Rows and roughly how far along a hidden order each lies, from 0 to 10:
In the rows, zero is written as 128.
[ 84  75 221  93 130 123 131 117 121 125 135 105 115  98 118 157 129 133
 104 109 146  73 133 143 109  78 205 170 136 126  98 143  62 122] => 8
[153 125  95 131 148 131 144 117 126 114 120 106 111 143 105 133 128 122
  90 142 108 151 124 138 149 159 129 143  35 133 193 120 150  89] => 4
[111  90 164 153 104 125 132 139 120 142 147  99 128 119 117 130 121 144
  70 103 155  78 139 113 134 106 183 146 182 135 134 129 109 156] => 4
[123  70 174 136 147 121  92 138 117 143 132  42 106 122 107 123 128 140
  74 138 108 160 142 159 115 154 168 187  94 178 153 136 122  95] => 7
[163 116 171 148 138 133 107 126 123 180 132  82 119 106 118 127 124 126
 161 168 130 152 160 136 123 184 109 139 107 153 115  92 115 110] => 5
[ 48 104 187  88 117  99 113 127 105 112 125 156 131 106 160 137 122 147
  91  86 157  77  91 144 132  74 205 123 161 128  85 151 107 158] => 5
[122 113 240 118 150 123  88 111 119 174 106 115 127  92 146 128 114 131
 186 179 127 137 107 157 135 148 124 121  90 130  64  86 109 137] => 5
[ 72  90 209 112 123 108 114  99 112 149 102 139 131 120 138 109 109 140
 100 122 146 135  87 128 181 142 168 124  54 116  93 122 124 132] => 5
[183 174  42 129 147 111  94 151  88 156 122 107 103 104 139 135 130 159
 122 172 101 199 132 158 138 200 150 139  93 194 163  56 164 132] => 0
[168 142 156 143 141 128  78 144 106 198 128 102 122  97 145 118 122 134
 168 184 146 156 160 154 139 179 112 125 124 154  83  52 122 137] => 2
[ 97  54 233 133 145 130 102 117 140 138 132  62 126 120 109 121 129 123
 119 132 116 132 143 136 114 132 125 189  86 140 108 162  85  97] => 10
[157 122 118 148 148 128 111 136 117 149 143  76 112 115 118 139 134 136
 110 157 131 141 155 145 118 144 131 172 111 162 163 106 129 114] => 4

Part 2:
[ 85 100 112 144 119 105  85 147 139 181 179 124 121 116 168 134  70  86
 124 150 138  98 132 158 137  70 166 134 154 101 129 110  96 139 154 121
 127  85 132] => 3
[ 92  96 113 144 116 109  81 169 140 159 183 136 113 119 170 133  84  87
 142 167 123  83 112 173 117  37 182 125 151 117 131 107  94 138 169 110
 124  83 133] => 7
[ 69 100 129 143 124  87  76 158 120 208 167 117 114 112 177 127  81  71
 138 138 128  84 137 171 129  86 165 137 158 137 140  98  69 138 156 123
 128  61 115] => 9
[102 109 106 141 112 106  92 149 149 183 170 119 121 112 189 139  68 101
 117 150 141  93 138 159 133  69 151 131 146  87 125 113 106 141 152 120
 127  94 143] => 0
[100  92 112 143 114 106  88 171 131 158 189 135 110 115 170 134  90  79
 147 168 121  99 113 179 118  40 172 125 157 122 132 108  91 131 135 109
 123  89 133] => 7
[ 88 110 104 145 111 103  76 163 142 167 173 128 123 123 183 131  80  91
 123 158 134 109 133 159 124  68 169 130 141 105 128 117 112 146 153 119
 133  89 136] => 6
[ 92 102 110 150 112 100  80 153 129 160 177 124 117 123 162 126  98  83
 136 156 127 101 136 148 113  61 193 130 144 130 132 111 118 140 146 116
 134  80 130] => 10
[ 86 113 102 145 106 114  95 159 143 160 165 127 121 124 181 129  87  90
 123 164 133 109 130 155 115  63 186 128 140 119 127 118 116 142 148 114
 135 101 138] => 7
[ 65 107 115 152 111 105  92 155 136 190 161 117 125 122 175 125  78  81
 118 143 137 106 152 146 125  62 171 136 147 112 131 122 115 153 164 125
 140  88 125] => 8
[121 108  98 145 108 106  94 149 151 157 180 130 120 118 195 139  53  88
 124 168 138 108 128 167 128  47 175 127 144  82 123 118 109 139 148 115
 127 111 148] => 1
[ 72 110 116 143 116 107  81 151 139 202 158 116 125 121 186 125  86  81
 114 151 139 104 151 150 127  86 175 137 152 110 131 115 109 151 165 126
 140  69 126] => 7
[ 73  89 136 140 132  86  80 176 112 217 167 119 107 106 165 128 106  51
 153 139 120  73 125 162 130  72 164 136 163 156 144  97  69 130 149 117
 120  61 113] => 9
